Below is a small trained network, with its code and all its weights. Each question gives an input and a class and asks what happens when units are switched off, that is, made to give their printed mean instead of their output.

import numpy as np


def w(rows, s, z=0):
    codes = np.array(rows[::2]) - 128.0
    scale = np.full(codes.shape[1], s)
    scale[-1] = z or s
    return codes * scale


def f(y):
    return y / 2 * (1 + np.tanh(0.7978845608 * (y + 0.044715 * y**3)))


def log_softmax(a):
    a = a - a.max(-1, keepdims=True)
    return a - np.log(np.exp(a).sum(-1, keepdims=True))


def net(x, mask):
    res = np.array(x, float).reshape(1, 3) / 4 @ E
    y = f(res @ A[0][:, :-1].T + A[0][:, -1])
    res = res + np.where(mask, y, B[0][:, -1]) @ B[0][:, :-1]
    return log_softmax(res[-1] @ U[:, :-1].T + U[:, -1])


A, B = {}, {}
E = w([
[201,80,199,158,17,97,238],'x0',
[186,47,152,153,53,239,47],'x1',
[203,51,254,247,141,68,55],'x2',
],0.0087)
A[0] = w([
[189,74,181,193,210,66,73,77],'n1',
[117,114,118,144,31,134,231,188],'n2',
[138,100,168,154,182,199,31,102],'n3',
[110,255,82,62,206,105,169,254],'n4',
[211,41,213,175,40,98,129,231],'n5',
[200,117,155,222,148,108,30,91],'n6',
[198,92,175,249,160,80,114,12],'n7',
[77,158,117,168,150,112,20,74],'n8',
[138,115,90,91,117,191,114,227],'n9',
[199,73,163,166,69,111,198,78],'n10',
],0.0096,0.0033)
B[0] = w([
[153,187,33,90,175,142,107,203],'n1',
[109,158,152,155,125,122,174,185],'n2',
[89,94,143,127,99,98,107,181],'n3',
[113,206,126,188,138,91,252,228],'n4',
[144,128,164,210,78,245,135,250],'n5',
[93,134,62,95,140,76,127,203],'n6',
[168,199,108,164,151,189,110,206],'n7',
[105,117,234,150,114,106,108,163],'n8',
[171,133,80,134,54,159,79,165],'n9',
[66,78,194,186,102,135,154,199],'n10',
],0.013,0.018)
U = w([
[100,2,79,59,86,43,55,123],'0',
[190,153,18,105,109,218,80,220],'1',
[164,90,175,59,170,110,142,17],'2',
[76,213,37,84,153,49,242,192],'3',
[87,109,236,159,97,170,172,199],'4',
[66,27,171,88,161,64,133,1],'5',
],0.0092,0.0033)

Each question gives the input, the list of numbers given to net, and the class t.
The units are the neurons (one row each of A and B). Each row of codes is followed by its name. A weight is (code - 128) times the scale printed after its matrix; where a second scale follows, it is the last column's (A, B and U).
mask holds one flag per neuron, in row order. A switched-off neuron (its flag False) gives its mean, the last column of its row in B, instead of its output. The means were averaged over made-up inputs and are rounded, as every weight is.
A unit's drop is (log p(t) with every unit on - log p(t) with that unit switched off) / (log p(t) with every unit on - log p(t) with every unit switched off).
The circuit of an input: a set's keep is (log p(t) with only the set's units on - log p(t) with every unit switched off) / (log p(t) with every unit on - log p(t) with every unit switched off). Starting from all 10 units, units are removed one at a time, each time the one whose removal leaves the highest keep (on an exact tie, the one counted first), for as long as the keep stays at least 0.8.
units of the circuit, in order: the units of the circuit, biggest drop first
unit that matters most: the unit with the biggest drop
top k neurons: the k neurons with the biggest drops, biggest first
drop of u: that unit's drop, to one decimal
input [-8,0,6], class 0: units of the circuit, in order => (n4, n5)
input [-1,-4,4], class 3: unit that matters most => n5
input [5,4,8], class 1: top 2 neurons => (n1, n7)
input [-7,3,-2], class 4: top 2 neurons => (n1, n8)
input [-4,4,-6], class 3: top 3 neurons => (n5, n4, n7)
input [-8,5,6], class 0: units of the circuit, in order => (n3, n6)
input [-2,6,-1], class 0: units of the circuit, in order => (n7, n5, n4)
input [-4,2,4], class 1: top 2 neurons => (n4, n1)
input [5,5,8], class 1: top 3 neurons => (n1, n7, n6)
input [4,8,6], class 1: top 4 neurons => (n1, n7, n6, n4)
input [-7,1,5], class 0: units of the circuit, in order => (n4, n5)
input [-6,2,0], class 5: top 2 neurons => (n5, n7)
input [-8,5,-6], class 3: top 2 neurons => (n5, n4)
input [1,-1,2], class 1: top 3 neurons => (n4, n8, n10)
input [1,3,-3], class 1: top 3 neurons => (n4, n10, n8)
input [0,1,-2], class 3: top 2 neurons => (n5, n7)
input [-5,8,2], class 0: unit that matters most => n3
input [-8,5,-3], class 4: top 2 neurons => (n8, n1)
input [-4,8,1], class 0: top 2 neurons => (n3, n7)
input [-6,5,3], class 0: top neuron => (n3)
input [1,3,-2], class 1: top 3 neurons => (n10, n4, n8)
input [-1,-1,7], class 1: drop of n9 => 0.0
input [-8,8,-4], class 0: drop of n5 => 0.3
input [-6,6,7], class 1: drop of n1 => 0.1
input [-8,3,-6], class 3: drop of n4 => 1.4
